Below is a small trained network, with its code and all its weights. Each question gives an input and a class and asks what happens when units are switched off, that is, made to give their printed mean instead of their output.

import numpy as np


def w(rows, s, z=0):
    codes = np.array(rows[::2]) - 128.0
    scale = np.full(codes.shape[1], s)
    scale[-1] = z or s
    return codes * scale


def norm(h):
    return h / np.sqrt((h * h).mean(-1, keepdims=True) + 1e-5)


def f(y):
    return np.maximum(y, 0)


def log_softmax(a):
    a = a - a.max(-1, keepdims=True)
    return a - np.log(np.exp(a).sum(-1, keepdims=True))


def net(x, mask):
    res = np.array(x, float).reshape(1, 6) / 4 @ E
    u = 0
    for l in range(4):
        y = f(norm(res) @ A[l][:, :-1].T + A[l][:, -1])
        res = res + np.where(mask[u : u + 7], y, B[l][:, -1]) @ B[l][:, :-1]
        u += 7
    return log_softmax(norm(res)[-1] @ U[:, :-1].T + U[:, -1])


A, B = {}, {}
E = w([
[139,64,42,231,66],'x0',
[153,109,48,111,249],'x1',
[66,47,119,41,172],'x2',
[133,49,120,184,240],'x3',
[88,246,171,233,103],'x4',
[222,169,162,77,83],'x5',
],0.0017)
A[0] = w([
[114,183,188,149,130,162],'L0N0',
[70,140,140,191,201,97],'L0N1',
[80,186,215,199,89,31],'L0N2',
[88,164,217,191,78,7],'L0N3',
[252,99,112,200,123,115],'L0N4',
[189,161,170,128,118,95],'L0N5',
[36,32,136,188,146,92],'L0N6',
],0.004,0.0016)
B[0] = w([
[94,104,78,130,69,236],'L0N0',
[156,213,42,177,252,223],'L0N1',
[59,164,221,132,73,251],'L0N2',
[81,249,238,114,84,226],'L0N3',
[195,133,208,143,128,253],'L0N4',
[143,52,152,119,139,190],'L0N5',
[172,3,151,193,95,242],'L0N6',
],0.0032,0.0019)
A[1] = w([
[149,106,85,104,142,192],'L1N0',
[111,104,116,73,26,254],'L1N1',
[109,95,74,119,177,121],'L1N2',
[169,123,168,124,180,135],'L1N3',
[117,161,94,192,149,159],'L1N4',
[59,163,97,176,1,164],'L1N5',
[104,108,146,46,159,34],'L1N6',
],0.0053,0.00097)
B[1] = w([
[114,149,177,142,77,174],'L1N0',
[102,194,45,174,177,222],'L1N1',
[125,185,140,182,144,180],'L1N2',
[127,165,37,143,47,178],'L1N3',
[106,157,108,75,245,184],'L1N4',
[70,127,149,108,102,255],'L1N5',
[127,93,99,3,124,172],'L1N6',
],0.0041,0.0034)
A[2] = w([
[140,180,67,83,116,101],'L2N0',
[255,105,131,148,98,8],'L2N1',
[120,36,121,191,158,58],'L2N2',
[52,166,211,159,59,58],'L2N3',
[121,109,131,107,47,190],'L2N4',
[84,95,115,40,158,204],'L2N5',
[110,121,172,37,131,121],'L2N6',
],0.0052,0.0011)
B[2] = w([
[121,46,152,131,82,184],'L2N0',
[206,182,190,236,6,185],'L2N1',
[60,49,247,135,154,189],'L2N2',
[45,197,234,43,156,253],'L2N3',
[115,151,105,202,223,189],'L2N4',
[252,156,128,58,43,197],'L2N5',
[169,133,17,53,88,177],'L2N6',
],0.0034,0.0035)
A[3] = w([
[120,13,149,155,123,49],'L3N0',
[65,135,89,106,153,152],'L3N1',
[105,168,100,101,141,48],'L3N2',
[106,36,149,140,127,10],'L3N3',
[95,2,156,144,131,47],'L3N4',
[104,139,113,93,18,95],'L3N5',
[49,128,189,226,155,231],'L3N6',
],0.0056,0.0013)
B[3] = w([
[78,46,253,91,94,168],'L3N0',
[139,121,110,243,112,166],'L3N1',
[157,40,160,163,135,151],'L3N2',
[138,22,199,118,152,155],'L3N3',
[138,32,203,172,129,171],'L3N4',
[76,95,93,149,167,190],'L3N5',
[172,125,121,30,147,253],'L3N6',
],0.0046,0.0048)
U = w([
[47,104,63,177,88,4],'0',
[210,156,146,205,52,98],'1',
[29,221,213,86,102,202],'2',
[115,10,219,133,142,131],'3',
[170,102,54,13,95,161],'4',
[143,160,96,178,239,121],'5',
],0.014,0.003)

Each question gives the input, the list of numbers given to net, and the class t.
The units are the neurons (one row each of A and B). Each row of codes is followed by its name. A weight is (code - 128) times the scale printed after its matrix; where a second scale follows, it is the last column's (A, B and U).
mask holds one flag per neuron, layer by layer. A switched-off neuron (its flag False) gives its mean, the last column of its row in B, instead of its output. The means were averaged over made-up inputs and are rounded, as every weight is.
A unit's drop is (log p(t) with every unit on - log p(t) with that unit switched off) / (log p(t) with every unit on - log p(t) with every unit switched off).
The circuit of an input: a set's keep is (log p(t) with only the set's units on - log p(t) with every unit switched off) / (log p(t) with every unit on - log p(t) with every unit switched off). Starting from the 12 units with the biggest drops (on a tie, the unit counted first), units are removed one at a time, each time the one whose removal leaves the highest keep (on an exact tie, the one counted first), for as long as the keep stays at least 0.8.
units of the circuit, in order: the units of the circuit, biggest drop first
most important unit: the unit with the biggest drop
top k neurons: the k neurons with the biggest drops, biggest first
top k neurons in layer l: the k neurons of layer l with the biggest drops, biggest first
input [6,-7,5,-8,-7,6], class 0: top 4 neurons -> L1N1, L3N6, L3N5, L2N4
input [5,7,-1,8,-4,6], class 1: most important unit -> L2N1
input [-2,7,-7,-3,-8,8], class 1: units of the circuit, in order -> L2N1, L3N6
input [-5,6,-4,-7,0,-6], class 5: units of the circuit, in order -> L0N2, L1N5, L2N3
input [-6,-2,7,2,-7,-8], class 4: units of the circuit, in order -> L2N5, L2N6
input [3,-5,-8,3,-6,-2], class 1: units of the circuit, in order -> L0N4, L2N1
input [2,-4,1,7,2,6], class 1: units of the circuit, in order -> L0N4, L2N1
input [7,6,5,1,8,-2], class 5: top 2 neurons -> L0N1, L1N4
input [8,0,-6,2,3,-8], class 3: top 3 neurons -> L0N6, L2N2, L1N1
input [-1,5,-2,-1,4,3], class 5: top 2 neurons in layer 1 -> L1N4, L1N5
input [-1,-2,-1,-1,-4,-2], class 4: top 4 neurons -> L1N6, L2N5, L0N0, L1N3
input [3,-6,8,-4,-3,2], class 0: top 2 neurons -> L1N1, L3N6
input [7,-5,-1,-1,-6,3], class 1: top 3 neurons -> L0N4, L0N2, L0N0
input [1,1,-2,-2,0,3], class 1: top neuron -> L0N4
input [2,7,1,-6,-1,-2], class 0: top 2 neurons -> L1N2, L0N1
input [-8,2,-3,8,1,3], class 5: top 2 neurons -> L0N1, L3N6
input [-6,-6,-5,5,-6,3], class 4: top 2 neurons -> L1N6, L0N6
input [-3,-8,6,5,-7,-1], class 4: top 3 neurons in layer 0 -> L0N5, L0N0, L0N4
input [-5,-3,-5,7,-4,0], class 1: top 2 neurons -> L1N3, L2N1
input [4,2,5,-8,3,4], class 0: most important unit -> L1N1
input [4,6,3,-6,3,-2], class 0: top 2 neurons in layer 1 -> L1N5, L1N1
